Questions about the grid below.
1) Give the entry in the bottom-left corner.
2) Give the third entry on the main diagonal.
3) Give the smallest entry in the last column.
4) Give the entry directly below the largest entry.
5) Give the entry in the bottom-right corner.
6) Give the 5th entry, reading row by row.
7) Give the largest entry in the first row.
8) Give the first entry on the main diagonal.
[[ 13   0 -19  10 -17   1  -5  -2 -10  -2 -11 -27  13 -23  14  -1]
 [ 20  23 -13  24 -10  12 -19 -32   9  13 -18  -5  -2 -19  -2   9]
 [  5  -8 -17  -6 -15   3  -7  -6 -12  10  -6 -21  10   2 -15  10]
 [ 12  -1  -5  -4 -21  -4 -15  12  -6  -4  -8  -4  16   3 -12   3]
 [ 15   4 -22  48  -6   0 -29  -1   3  10 -13 -15 -14 -13  -7  -1]
 [ 21  13 -19   8 -24  11 -33  -5  -6   9 -17  -9  17  -8 -10   6]
 [ 15  20 -12   1 -12 -11 -31 -10 -14  33 -14  -6 -16 -12  21  10]
 [ -9  -8   9   7   3   9  -5   8  23   8  22  -8   0 -20  12  -4]
 [ 18  -9   5   5 -24  26 -18  -2 -15  13   5 -11  -7 -20   2  32]
 [ 24   9 -21   2 -19  14  -6  10   7   2 -12 -16  15 -13 -11   7]
 [ 13   2 -12 -14 -36   2  -9   5  -6  -2   9  -5  27 -15  19  13]]
1) 13
2) -17
3) -4
4) 8
5) 13
6) -17
7) 14
8) 13

Questions about the array below.
1) Which number is the entry just right of -0.191?
2) Which number is the entry just right of -0.514?
3) Which number is the entry just right of 1.193?
4) Which number is the entry just left of -0.530?
[[1.127, 1.193, -0.189, -0.422, -0.216, 0.660, -0.660, 0.982, 0.167, -1.426], [0.200, -0.353, -0.557, -0.400, -0.312, -0.280, -0.547, -0.163, -0.120, -0.880], [-0.414, -0.390, -0.562, -0.660, -0.530, -0.273, -0.535, -0.199, -0.338, -0.591], [-0.714, -0.584, -0.318, -0.422, -0.524, -0.600, -0.358, -0.816, -0.620, -0.367], [0.658, 0.654, -0.164, -0.312, 0.067, 0.740, -1.074, 0.705, 0.292, -1.416], [-0.271, -0.403, -0.463, -0.436, -0.465, -0.423, -0.571, -0.266, -0.334, -0.612], [-0.943, -0.792, -0.355, -0.362, -0.674, -0.706, -0.384, -0.697, -0.743, -0.049], [2.101, 2.133, -0.726, -0.862, 0.044, 1.348, 0.325, 1.668, -0.191, -2.012], [-0.271, -0.499, -0.461, -0.483, -0.263, -0.514, -0.157, -0.376, -0.481, -0.512], [-0.277, -0.393, -0.422, -0.443, -0.506, -0.334, -0.562, -0.329, -0.360, -0.679], [-0.368, -0.407, -0.435, -0.407, -0.614, -0.396, -0.470, -0.465, -0.417, -0.538], [0.579, 0.703, -0.112, -0.064, 0.224, 1.064, -1.293, 1.041, 0.597, -1.518]]
1) -2.012
2) -0.157
3) -0.189
4) -0.660

Questions about the table below. Rows and columns are numbered from 1.
1) Find the entry just right of 191.0.
2) Find the entry at row 3, column 2.
3) Find the bottom-right entry.
4) Find the entry just right of 33.6.
5) Find the entry at row 1, column 3.
6) Find the entry in row 2 and column 3.
7) Find the entry directly below 104.9.
8) Find the entry in the bottom-left corner.
 149.4    76.4  -117.6    17.8  -151.8   -94.2   117.5    57.0   218.2    44.3   129.2    21.9   191.0   141.7    23.6   106.7
-183.3    64.5    58.0   -58.8   120.5   200.6     7.0   108.8   -51.4    48.2   -61.0   -39.1   190.1   104.9   193.6  -124.9
 -13.4   108.6    41.3   -43.3    -6.5    72.6    77.6    95.9   -27.7    95.5   -23.0    23.4   178.7    -5.3   285.6  -224.7
 170.8    21.8  -111.6   124.5   147.0  -104.9    52.6    11.4    44.9   -41.9   187.6   231.9   211.9   -38.8   -61.6   100.8
 -41.6  -180.9    25.1   143.3   -48.2    -2.7   -24.4   -38.5    45.0    31.5   116.4   -29.5   194.1   216.9    -5.9   218.1
 101.4    99.7   -38.7    89.3  -218.8    13.1   140.2    -3.7   206.1    -8.5   113.1   -45.3   203.8    71.7   -21.5   -87.6
 130.2    18.5    30.1    -4.1    -5.9   116.3   120.8    33.2   178.6    32.9  -149.8  -174.9   193.8   151.1   -49.5   -41.0
 244.7    40.4   115.9   212.5  -109.7   -17.2    78.4   -94.1   132.7   -21.2   125.7    79.5   206.8   -98.8  -165.3    31.5
 -84.0    13.6    73.2    63.0   242.1    91.4   -74.8    82.8   -79.7    -7.1   193.7   126.1   203.4    32.8    47.6   197.0
 115.7   -27.6   109.8   131.3    -7.0   138.9  -106.1   228.4    72.2   111.1  -194.1     1.6   174.9    43.8   -61.5   -15.2
  82.7   132.5    41.4    20.5    45.2    47.5   177.1  -169.0    11.8   -82.5   258.5    33.6   221.7   -32.0    97.0   -99.9
  52.4    79.5  -248.8    -2.8    13.6   -74.1   133.4    51.2   164.2   -25.5   172.4    61.5   207.9   127.5    75.2   -13.4
1) 141.7
2) 108.6
3) -13.4
4) 221.7
5) -117.6
6) 58.0
7) -5.3
8) 52.4

Questions about the array below.
1) Report the entry just left of the largest entry.
2) Report the entry just right of the smallest entry.
3) Report the 4th entry in reading order.
4) Report the top entry of the column that holds the largest entry.
5) Report the entry in the bottom-right corner.
6) Report the largest entry in the first column.
7) Report the 1st entry on the main diagonal.
8) Report the 2nd entry, reading row by row.
[[-11  -3   2 -16  -3 -15   5 -13   1   1  12  21]
 [  1  -6  13   9  -9   7  -7  -2  -1  -3   4   8]
 [ -6   9 -12 -11  13 -11   2  -1   0   3  -3   5]
 [ -2  -4  -2   1   3  -1   2   4  -7   6  -2   2]
 [  6  10  -5 -20   8 -21  14  -9   0  12   8  -6]
 [ -8  -9  -5 -11 -12  -6  -4  -1  10  -7  12  14]
 [  3   7   7  21  11   6  -9   0 -11   1  -7   7]
 [  1  -7  13  13 -22   6 -17  -5  13 -18  15  20]
 [ -4   4   2   0   6  22   5   1   5  -7 -26 -19]
 [  0  23 -17 -36  -3   0   1  -7  42 -28 -13 -23]
 [  9  18   4 -33  -5 -14  11 -21  22  -7   9 -11]
 [ -1 -26   5   2  -9   8  17   9 -18  17  -1 -10]
 [ -4  19  -8 -15  11  11   1  -5  20 -16 -25 -20]]
1) -7
2) -3
3) -16
4) 1
5) -20
6) 9
7) -11
8) -3
